Below are the code and all the weights of a small trained network. Each question names an input and a target symbol and asks about switching units off, where a switched-off unit gives its printed mean instead of its output.

import numpy as np


def w(rows, s, z=0):
    codes = np.array(rows[::2]) - 128.0
    scale = np.full(codes.shape[1], s)
    scale[-1] = z or s
    return codes * scale


def f(y):
    return np.maximum(y, 0)


def softmax(a):
    e = np.exp(a - a.max(-1, keepdims=True))
    return e / e.sum(-1, keepdims=True)


def log_softmax(a):
    a = a - a.max(-1, keepdims=True)
    return a - np.log(np.exp(a).sum(-1, keepdims=True))


def net(x, mask):
    ids = ['ΔΘΞΠαβγεζλμστ'.index(c) for c in x.split()]
    T = len(ids)
    res = E[ids] + P[:T]
    r = res
    for j in range(3):
        rows = slice(3 * j, 3 * j + 3)
        q, k, v = (r @ M[0][rows].T for M in (Q, K, V))
        z = softmax(np.where(np.tri(T) > 0, q @ k.T / 3**0.5, -1e9)) @ v
        o = O[0][rows]
        res = res + np.where(mask[j], z, o[:, -1]) @ o[:, :-1]
    y = f(res @ A[0][:, :-1].T + A[0][:, -1])
    res = res + np.where(mask[3:7], y, B[0][:, -1]) @ B[0][:, :-1]
    return log_softmax(res[-1] @ U[:, :-1].T + U[:, -1])


Q, K, V, O, A, B = {}, {}, {}, {}, {}, {}
E = w([
[119,234,181,151,29],'Δ',
[151,190,154,139,167],'Θ',
[111,167,179,178,185],'Ξ',
[181,218,134,119,145],'Π',
[80,54,121,178,142],'α',
[139,102,135,169,158],'β',
[105,118,105,152,133],'γ',
[133,152,112,145,163],'ε',
[94,17,100,95,75],'ζ',
[137,68,75,150,216],'λ',
[182,172,75,90,186],'μ',
[36,126,70,141,78],'σ',
[143,191,254,14,205],'τ',
],0.019)
P = w([
[218,111,147,180,70],'0',
[178,124,136,176,94],'1',
[188,103,153,135,104],'2',
[245,85,78,129,73],'3',
[126,146,129,162,121],'4',
[140,98,140,108,133],'5',
[213,85,63,96,87],'6',
[81,165,117,144,166],'7',
[92,92,116,78,169],'8',
[170,79,36,57,110],'9',
[62,156,106,148,163],'10',
],0.012)
Q[0] = w([
[117,112,193,164,95],'h1',
[65,81,166,135,126],'h1',
[103,127,117,185,162],'h1',
[90,145,185,164,167],'h2',
[166,98,163,111,148],'h2',
[77,101,252,88,180],'h2',
[125,93,181,56,79],'h3',
[149,81,183,57,119],'h3',
[83,150,198,133,127],'h3',
],0.018)
K[0] = w([
[135,85,138,160,75],'h1',
[90,51,176,97,114],'h1',
[91,109,63,215,150],'h1',
[151,89,181,121,84],'h2',
[166,82,133,152,177],'h2',
[254,63,168,236,64],'h2',
[141,109,173,197,122],'h3',
[232,132,97,250,229],'h3',
[180,144,144,142,72],'h3',
],0.015)
V[0] = w([
[69,61,100,77,108],'h1',
[195,126,133,191,82],'h1',
[117,111,145,106,169],'h1',
[194,117,161,119,143],'h2',
[132,177,51,5,97],'h2',
[112,109,181,92,142],'h2',
[95,208,80,174,139],'h3',
[139,178,198,109,64],'h3',
[94,88,97,95,45],'h3',
],0.013)
O[0] = w([
[162,100,108,139,71,83],'h1',
[63,93,59,135,185,194],'h1',
[144,156,165,168,105,133],'h1',
[136,141,169,57,153,127],'h2',
[255,208,158,148,101,87],'h2',
[110,112,176,149,136,41],'h2',
[111,176,99,228,185,135],'h3',
[152,204,194,132,70,1],'h3',
[143,103,92,182,41,181],'h3',
],0.0094,0.0052)
A[0] = w([
[169,89,91,86,90,205],'n1',
[199,57,132,135,199,1],'n2',
[60,71,249,209,130,131],'n3',
[94,104,234,178,72,25],'n4',
],0.011,0.002)
B[0] = w([
[164,90,116,116,203,212],'n1',
[85,186,135,118,7,247],'n2',
[237,131,176,202,80,170],'n3',
[60,164,107,105,166,151],'n4',
],0.014,0.012)
U = w([
[121,205,107,184,80,90],'Δ',
[104,105,139,147,233,126],'Θ',
[169,127,145,190,157,116],'Ξ',
[158,175,57,116,220,52],'Π',
[177,67,156,138,58,66],'α',
[96,103,151,148,100,102],'β',
[114,116,67,161,185,108],'γ',
[103,148,57,157,188,80],'ε',
[215,81,93,84,155,183],'ζ',
[87,147,59,88,78,107],'λ',
[225,210,40,66,75,3],'μ',
[202,168,2,205,116,186],'σ',
[180,135,192,73,73,196],'τ',
],0.0074,0.0047)

Each question gives the input, a string of symbols that net reads in full, and the target symbol t.
The units are the heads (3 rows each of Q, K, V and O) and the neurons (one row each of A and B). Each row of codes is followed by its name. A weight is (code - 128) times the scale printed after its matrix; where a second scale follows, it is the last column's (O, A, B and U).
mask holds one flag per unit, heads first, then neurons. A switched-off unit (its flag False) gives its mean, the last column of its rows in O or B, instead of its output. The means were averaged over made-up inputs and are rounded, as every weight is.
A unit's drop is (log p(t) with every unit on - log p(t) with that unit switched off) / (log p(t) with every unit on - log p(t) with every unit switched off).
The circuit of an input: a set's keep is (log p(t) with only the set's units on - log p(t) with every unit switched off) / (log p(t) with every unit on - log p(t) with every unit switched off). Starting from all 7 units, units are removed one at a time, each time the one whose removal leaves the highest keep (on an exact tie, the one counted first), for as long as the keep stays at least 0.8.
units of the circuit, in order: the units of the circuit, biggest drop first
top k neurons: the k neurons with the biggest drops, biggest first
which heads matter: for each layer, one digit per head in row order, 1 if its drop is at least 0.15 and else 0, layers parted by /
input τ α μ λ Π ζ μ μ σ, target σ: units of the circuit, in order : (h2)
input μ τ ε Π, target τ: which heads matter : 011
input σ Ξ μ λ λ α ζ Δ α, target α: which heads matter : 100
input σ λ σ σ λ α Ξ Ξ, target σ: units of the circuit, in order : (h3, n3)
input σ Δ β μ α λ ζ τ Δ, target Δ: which heads matter : 001
input μ Δ λ Θ τ λ Θ, target τ: top 3 neurons : (n2, n1, n4)
input σ α τ γ ζ, target ζ: top 2 neurons : (n1, n2)
input λ λ σ σ α λ Θ α τ Δ, target τ: which heads matter : 110
input α Ξ α ε λ Θ β, target λ: which heads matter : 001
input Π Ξ Δ Π Ξ τ γ, target τ: which heads matter : 011
input α Π ε λ α σ α ε σ Π ε, target σ: which heads matter : 011
input Π ζ λ λ λ Θ Π, target λ: which heads matter : 101
input α Ξ Ξ, target Ξ: units of the circuit, in order : (n3, h2, n2)
input α λ Ξ τ ε, target τ: units of the circuit, in order : (h3)
input β α ζ α α λ α ε, target ζ: which heads matter : 001
input Π Θ α σ σ λ λ γ, target σ: units of the circuit, in order : (h3, h2)
input ζ λ β Θ Θ λ Ξ λ, target ζ: units of the circuit, in order : (h3, n1)
input λ λ α, target α: which heads matter : 010
input ζ Ξ τ λ μ λ β, target μ: units of the circuit, in order : (n2, h2)
input α τ λ Δ Ξ σ α σ σ, target σ: units of the circuit, in order : (h2, h3)
input σ λ μ α λ τ ζ, target τ: units of the circuit, in order : (h1)
input λ λ Ξ α, target λ: which heads matter : 101
input λ Δ α λ Ξ, target Δ: which heads matter : 001
input α Θ σ Θ λ γ λ Θ α λ, target λ: top 2 neurons : (n2, n3)
input α σ α Θ λ μ Θ λ τ Δ, target τ: which heads matter : 010
input Δ α λ σ Θ λ α τ λ λ, target τ: units of the circuit, in order : (h1, h2)
